Below is a small trained network, with its code and all its weights. Each question gives an input and a class and asks what happens when units are switched off, that is, made to give their printed mean instead of their output.

import numpy as np


def w(rows, s, z=0):
    codes = np.array(rows[::2]) - 128.0
    scale = np.full(codes.shape[1], s)
    scale[-1] = z or s
    return codes * scale


def norm(h):
    return h / np.sqrt((h * h).mean(-1, keepdims=True) + 1e-5)


def f(y):
    return np.maximum(y, 0)


def log_softmax(a):
    a = a - a.max(-1, keepdims=True)
    return a - np.log(np.exp(a).sum(-1, keepdims=True))


def net(x, mask):
    res = np.array(x, float).reshape(1, 4) / 4 @ E
    u = 0
    for l in range(3):
        y = f(norm(res) @ A[l][:, :-1].T + A[l][:, -1])
        res = res + np.where(mask[u : u + 6], y, B[l][:, -1]) @ B[l][:, :-1]
        u += 6
    return log_softmax(norm(res)[-1] @ U[:, :-1].T + U[:, -1])


A, B = {}, {}
E = w([
[148,157,176,38,34],'x0',
[125,143,3,116,131],'x1',
[21,68,169,151,114],'x2',
[230,62,97,142,121],'x3',
],0.0034)
A[0] = w([
[126,170,79,177,156,37],'0.n0',
[214,179,100,87,175,90],'0.n1',
[181,17,103,72,124,163],'0.n2',
[111,169,169,161,146,33],'0.n3',
[170,88,68,86,121,200],'0.n4',
[65,190,3,213,235,251],'0.n5',
],0.0066,0.0018)
B[0] = w([
[177,76,153,72,89,158],'0.n0',
[106,218,153,70,142,193],'0.n1',
[159,99,65,228,94,189],'0.n2',
[107,90,138,142,201,146],'0.n3',
[81,122,136,197,168,186],'0.n4',
[177,2,191,84,118,254],'0.n5',
],0.007,0.0059)
A[1] = w([
[143,120,147,186,69,161],'1.n0',
[125,102,103,200,68,215],'1.n1',
[120,170,128,3,36,36],'1.n2',
[57,95,67,140,61,254],'1.n3',
[101,137,106,32,116,120],'1.n4',
[136,52,76,176,28,82],'1.n5',
],0.0062,0.0022)
B[1] = w([
[124,179,169,87,49,217],'1.n0',
[180,129,134,52,38,250],'1.n1',
[62,174,140,7,168,232],'1.n2',
[207,109,195,11,196,247],'1.n3',
[135,241,138,75,254,193],'1.n4',
[158,11,218,26,153,254],'1.n5',
],0.0047,0.0029)
A[2] = w([
[78,175,177,210,133,4],'2.n0',
[2,113,189,191,113,177],'2.n1',
[109,108,120,159,210,90],'2.n2',
[59,75,140,101,162,99],'2.n3',
[163,169,198,105,148,229],'2.n4',
[18,218,101,71,114,71],'2.n5',
],0.0066,0.0019)
B[2] = w([
[104,165,96,151,1,136],'2.n0',
[77,126,79,229,112,177],'2.n1',
[144,143,146,94,150,141],'2.n2',
[174,145,88,161,141,193],'2.n3',
[73,158,88,161,171,253],'2.n4',
[125,69,99,91,206,193],'2.n5',
],0.0078,0.005)
U = w([
[31,185,73,241,103,88],'0',
[220,2,184,85,108,217],'1',
[72,222,105,25,244,167],'2',
[98,151,144,94,69,14],'3',
[94,86,134,208,186,142],'4',
[210,231,24,145,15,90],'5',
[162,251,126,175,117,1],'6',
],0.011,0.0049)

Each question gives the input, the list of numbers given to net, and the class t.
The units are the neurons (one row each of A and B). Each row of codes is followed by its name. A weight is (code - 128) times the scale printed after its matrix; where a second scale follows, it is the last column's (A, B and U).
mask holds one flag per neuron, layer by layer. A switched-off neuron (its flag False) gives its mean, the last column of its row in B, instead of its output. The means were averaged over made-up inputs and are rounded, as every weight is.
A unit's drop is (log p(t) with every unit on - log p(t) with that unit switched off) / (log p(t) with every unit on - log p(t) with every unit switched off).
The circuit of an input: a set's keep is (log p(t) with only the set's units on - log p(t) with every unit switched off) / (log p(t) with every unit on - log p(t) with every unit switched off). Starting from the 12 units with the biggest drops (on a tie, the unit counted first), units are removed one at a time, each time the one whose removal leaves the highest keep (on an exact tie, the one counted first), for as long as the keep stays at least 0.8.
units of the circuit, in order: the units of the circuit, biggest drop first
k most important neurons: the k neurons with the biggest drops, biggest first
top k neurons in layer l: the k neurons of layer l with the biggest drops, biggest first
drop when u is switched off: that unit's drop, to one decimal
input [6,0,6,-2], class 2: units of the circuit, in order	(0.n5)
input [0,-1,-2,2], class 5: units of the circuit, in order	(0.n2 0.n5)
input [0,-2,-6,2], class 6: top 2 neurons in layer 0	(0.n4 0.n2)
input [1,-5,6,-4], class 0: units of the circuit, in order	(0.n5 2.n1)
input [6,-3,-4,4], class 5: top 2 neurons in layer 0	(0.n2 0.n5)
input [3,-2,-5,8], class 5: units of the circuit, in order	(0.n5 0.n2)
input [8,-6,-8,3], class 2: 2 most important neurons	(0.n1 1.n2)
input [6,-3,-5,3], class 2: 3 most important neurons	(0.n1 1.n2 0.n5)
input [3,-2,-2,3], class 5: 3 most important neurons	(0.n5 0.n2 0.n1)
input [-5,-8,1,4], class 4: top 2 neurons in layer 0	(0.n5 0.n1)
input [-8,0,7,-7], class 1: 3 most important neurons	(0.n5 0.n1 2.n4)
input [2,3,-6,5], class 5: 2 most important neurons	(0.n2 0.n1)
input [3,1,6,-3], class 2: 2 most important neurons	(0.n2 0.n5)
input [-8,4,-4,-3], class 1: top neuron in layer 0	(0.n5)
input [-5,-8,-3,-7], class 0: top 2 neurons in layer 2	(2.n1 2.n0)
input [-1,-2,5,-4], class 0: top 2 neurons in layer 1	(1.n5 1.n2)
input [-3,8,-1,-6], class 1: drop when 0.n5 is switched off	0.8
input [6,2,-7,2], class 2: drop when 0.n1 is switched off	1.6
input [0,-1,-4,0], class 2: drop when 0.n1 is switched off	0.9
input [-5,-8,7,0], class 0: drop when 1.n5 is switched off	0.1
input [7,-6,-6,8], class 5: top neuron in layer 0	(0.n5)
